Below is a small trained network, with its code and all its weights. Each question gives an input and a class and asks what happens when units are switched off, that is, made to give their printed mean instead of their output.

import numpy as np


def w(rows, s, z=0):
    codes = np.array(rows[::2]) - 128.0
    scale = np.full(codes.shape[1], s)
    scale[-1] = z or s
    return codes * scale


def f(y):
    return y / 2 * (1 + np.tanh(0.7978845608 * (y + 0.044715 * y**3)))


def log_softmax(a):
    a = a - a.max(-1, keepdims=True)
    return a - np.log(np.exp(a).sum(-1, keepdims=True))


def net(x, mask):
    res = np.array(x, float).reshape(1, 7) / 4 @ E
    y = f(res @ A[0][:, :-1].T + A[0][:, -1])
    res = res + np.where(mask, y, B[0][:, -1]) @ B[0][:, :-1]
    return log_softmax(res[-1] @ U[:, :-1].T + U[:, -1])


A, B = {}, {}
E = w([
[107,133,95,102,77,164,117],'x0',
[96,108,98,99,127,148,130],'x1',
[62,243,41,196,180,70,2],'x2',
[219,82,51,196,148,204,83],'x3',
[118,125,128,131,107,124,126],'x4',
[120,58,152,185,217,31,156],'x5',
[246,63,49,4,78,71,83],'x6',
],0.0053)
A[0] = w([
[151,2,128,175,143,156,4,86],'N1',
[146,157,69,72,148,48,51,141],'N2',
[50,141,151,157,125,148,52,140],'N3',
[92,116,219,96,113,110,128,245],'N4',
[142,93,152,66,89,132,145,203],'N5',
[95,120,120,182,74,107,84,92],'N6',
[203,70,153,125,38,69,138,113],'N7',
[195,94,71,107,146,183,149,56],'N8',
[76,212,132,140,196,109,151,203],'N9',
[149,76,91,167,129,208,210,251],'N10',
],0.0092,0.0029)
B[0] = w([
[60,71,121,134,214,139,47,193],'N1',
[82,27,253,125,28,193,133,249],'N2',
[109,181,82,183,102,96,180,191],'N3',
[110,62,187,103,53,86,138,218],'N4',
[253,152,118,112,126,37,200,218],'N5',
[113,136,39,159,105,173,101,141],'N6',
[158,66,110,171,251,97,107,215],'N7',
[160,68,41,222,213,95,121,186],'N8',
[21,201,211,192,148,148,222,231],'N9',
[208,123,226,194,116,119,17,253],'N10',
],0.0066,0.0052)
U = w([
[61,114,254,74,18,126,215,167],'0',
[148,74,189,200,138,225,94,243],'1',
[13,188,128,173,90,104,196,4],'2',
[79,217,57,207,173,146,149,192],'3',
[181,85,170,91,113,91,201,117],'4',
[214,139,42,154,243,122,122,4],'5',
],0.0082,0.0029)

Each question gives the input, the list of numbers given to net, and the class t.
The units are the neurons (one row each of A and B). Each row of codes is followed by its name. A weight is (code - 128) times the scale printed after its matrix; where a second scale follows, it is the last column's (A, B and U).
mask holds one flag per neuron, in row order. A switched-off neuron (its flag False) gives its mean, the last column of its row in B, instead of its output. The means were averaged over made-up inputs and are rounded, as every weight is.
A unit's drop is (log p(t) with every unit on - log p(t) with that unit switched off) / (log p(t) with every unit on - log p(t) with every unit switched off).
The circuit of an input: a set's keep is (log p(t) with only the set's units on - log p(t) with every unit switched off) / (log p(t) with every unit on - log p(t) with every unit switched off). Starting from all 10 units, units are removed one at a time, each time the one whose removal leaves the highest keep (on an exact tie, the one counted first), for as long as the keep stays at least 0.8.
units of the circuit, in order: the units of the circuit, biggest drop first
most important unit: the unit with the biggest drop
top k neurons: the k neurons with the biggest drops, biggest first
drop when u is switched off: that unit's drop, to one decimal
input [-8,-5,-8,3,-7,4,1], class 5: units of the circuit, in order : N2, N7
input [6,-8,7,-3,-3,8,4], class 0: units of the circuit, in order : N2
input [-1,2,2,-3,-3,3,3], class 0: top 2 neurons : N2, N8
input [-4,-6,-7,1,-2,4,3], class 5: units of the circuit, in order : N7, N2
input [0,-5,1,-2,-8,8,0], class 2: units of the circuit, in order : N10, N9
input [7,3,0,8,-7,-7,1], class 5: units of the circuit, in order : N8, N2
input [1,-1,-2,-7,6,-8,4], class 4: units of the circuit, in order : N5, N9
input [-3,-3,-4,8,2,-7,1], class 5: units of the circuit, in order : N2, N8
input [1,-1,8,2,-7,6,6], class 1: top 2 neurons : N2, N1
input [-3,-3,3,-4,-8,6,-4], class 2: top 2 neurons : N9, N2
input [8,-5,-5,2,2,-2,3], class 5: drop when N8 is switched off : 0.1
input [-5,5,1,5,-5,-4,-6], class 3: drop when N2 is switched off : 0.8
input [-4,-8,3,7,4,-8,-2], class 3: drop when N4 is switched off : 0.2
input [-7,-2,6,8,-2,0,4], class 1: drop when N9 is switched off : 0.0
input [7,5,-5,-4,-7,-5,5], class 4: most important unit : N5
